Below is a small trained network, with its code and all its weights. Each question gives an input and a class and asks what happens when units are switched off, that is, made to give their printed mean instead of their output.

import numpy as np


def w(rows, s, z=0):
    codes = np.array(rows[::2]) - 128.0
    scale = np.full(codes.shape[1], s)
    scale[-1] = z or s
    return codes * scale


def f(y):
    return np.maximum(y, 0)


def log_softmax(a):
    a = a - a.max(-1, keepdims=True)
    return a - np.log(np.exp(a).sum(-1, keepdims=True))


def net(x, mask):
    res = np.array(x, float).reshape(1, 8) / 4 @ E
    y = f(res @ A[0][:, :-1].T + A[0][:, -1])
    res = res + np.where(mask, y, B[0][:, -1]) @ B[0][:, :-1]
    return log_softmax(res[-1] @ U[:, :-1].T + U[:, -1])


A, B = {}, {}
E = w([
[86,178,123,99,112,73,96,136,64,167,174,131],'x0',
[111,194,142,67,99,148,167,201,162,172,148,139],'x1',
[173,126,168,181,244,144,180,182,70,230,182,207],'x2',
[208,214,193,81,175,198,27,86,47,176,40,153],'x3',
[106,105,82,123,216,121,104,182,189,136,86,206],'x4',
[93,116,125,169,118,68,25,141,204,139,172,157],'x5',
[160,109,69,87,235,82,157,70,76,99,2,139],'x6',
[138,88,104,87,124,97,216,12,219,145,180,86],'x7',
],0.0092)
A[0] = w([
[175,96,79,196,184,109,229,152,62,94,109,161,112],'N0',
[157,60,115,231,180,112,191,124,96,104,102,150,93],'N1',
[32,43,94,170,57,60,115,99,177,107,150,103,242],'N2',
[118,121,153,160,173,123,233,205,186,213,215,149,147],'N3',
[159,115,157,112,142,178,134,114,137,173,99,131,109],'N4',
[63,133,82,205,126,136,102,238,252,2,94,137,95],'N5',
[159,136,128,129,110,152,65,230,88,150,68,183,1],'N6',
[181,116,125,142,88,111,180,173,185,105,125,113,132],'N7',
[78,150,80,141,189,145,121,65,136,115,71,132,68],'N8',
[184,127,115,170,158,128,91,113,185,125,144,131,43],'N9',
[144,108,107,42,140,194,236,28,177,57,47,27,125],'N10',
[21,101,47,145,66,29,140,120,186,57,183,56,124],'N11',
[104,167,231,140,66,187,197,133,74,144,212,48,79],'N12',
[142,134,116,144,126,135,67,246,118,57,64,109,148],'N13',
],0.0091,0.0047)
B[0] = w([
[188,100,100,137,139,98,105,114,144,79,189,112,189],'N0',
[214,121,48,88,78,74,111,75,88,81,170,36,181],'N1',
[101,178,103,194,99,127,103,144,158,95,155,101,243],'N2',
[126,139,123,160,166,194,86,195,151,177,149,114,210],'N3',
[134,161,127,116,74,121,154,118,95,127,118,103,163],'N4',
[195,94,100,159,173,154,107,166,148,177,214,119,216],'N5',
[84,157,151,150,129,77,156,157,141,109,117,137,192],'N6',
[160,115,102,126,148,124,150,123,126,115,135,97,170],'N7',
[111,147,95,142,131,102,104,168,159,110,138,67,167],'N8',
[151,122,136,123,116,144,96,132,117,154,109,175,147],'N9',
[147,144,65,92,51,55,187,81,111,146,106,82,251],'N10',
[2,213,123,152,28,91,243,189,194,113,88,81,252],'N11',
[137,145,78,175,121,111,117,172,156,88,153,114,209],'N12',
[111,131,158,136,170,199,122,200,150,107,105,147,192],'N13',
],0.012,0.019)
U = w([
[199,98,99,1,131,55,182,60,98,128,106,120,39],'0',
[100,84,138,127,89,134,118,20,139,109,71,98,38],'1',
[98,163,115,175,52,76,204,165,155,102,120,77,165],'2',
[197,111,129,175,145,163,39,151,135,120,150,119,246],'3',
[62,135,212,99,138,139,82,142,103,60,22,232,154],'4',
[82,123,163,93,185,186,151,204,149,207,88,198,2],'5',
],0.0097,0.0035)

Each question gives the input, the list of numbers given to net, and the class t.
The units are the neurons (one row each of A and B). Each row of codes is followed by its name. A weight is (code - 128) times the scale printed after its matrix; where a second scale follows, it is the last column's (A, B and U).
mask holds one flag per neuron, in row order. A switched-off neuron (its flag False) gives its mean, the last column of its row in B, instead of its output. The means were averaged over made-up inputs and are rounded, as every weight is.
A unit's drop is (log p(t) with every unit on - log p(t) with that unit switched off) / (log p(t) with every unit on - log p(t) with every unit switched off).
The circuit of an input: a set's keep is (log p(t) with only the set's units on - log p(t) with every unit switched off) / (log p(t) with every unit on - log p(t) with every unit switched off). Starting from the 12 units with the biggest drops (on a tie, the unit counted first), units are removed one at a time, each time the one whose removal leaves the highest keep (on an exact tie, the one counted first), for as long as the keep stays at least 0.8.
circuit, biggest first: the units of the circuit, biggest drop first
unit that matters most: the unit with the biggest drop
top k neurons: the k neurons with the biggest drops, biggest first
drop of u: that unit's drop, to one decimal
input [-5,-6,8,-5,-4,2,8,-8], class 0: unit that matters most -> N1
input [-7,8,5,2,-5,2,4,5], class 0: circuit, biggest first -> (N11; N2)
input [4,-5,1,-7,0,-6,5,-8], class 3: circuit, biggest first -> (N11; N10)
input [5,-8,0,7,3,3,-1,8], class 3: top 3 neurons -> (N11; N10; N1)
input [6,8,0,6,1,2,-4,-2], class 5: top 4 neurons -> (N11; N10; N2; N1)
input [-1,2,1,6,-1,5,-8,0], class 3: top 2 neurons -> (N11; N10)
input [-6,-2,-4,5,6,8,-6,-7], class 3: top 2 neurons -> (N5; N11)
input [1,7,-1,7,2,-8,-4,-3], class 4: top 2 neurons -> (N11; N10)
input [-5,-3,-1,6,1,3,2,-1], class 4: top 2 neurons -> (N11; N5)
input [2,-8,5,5,-6,4,-3,-5], class 3: drop of N11 -> 1.3
input [-1,-6,-3,1,3,-3,-3,-4], class 3: drop of N11 -> 0.5
input [7,-3,5,-4,-1,-8,-4,-7], class 3: drop of N11 -> 0.6
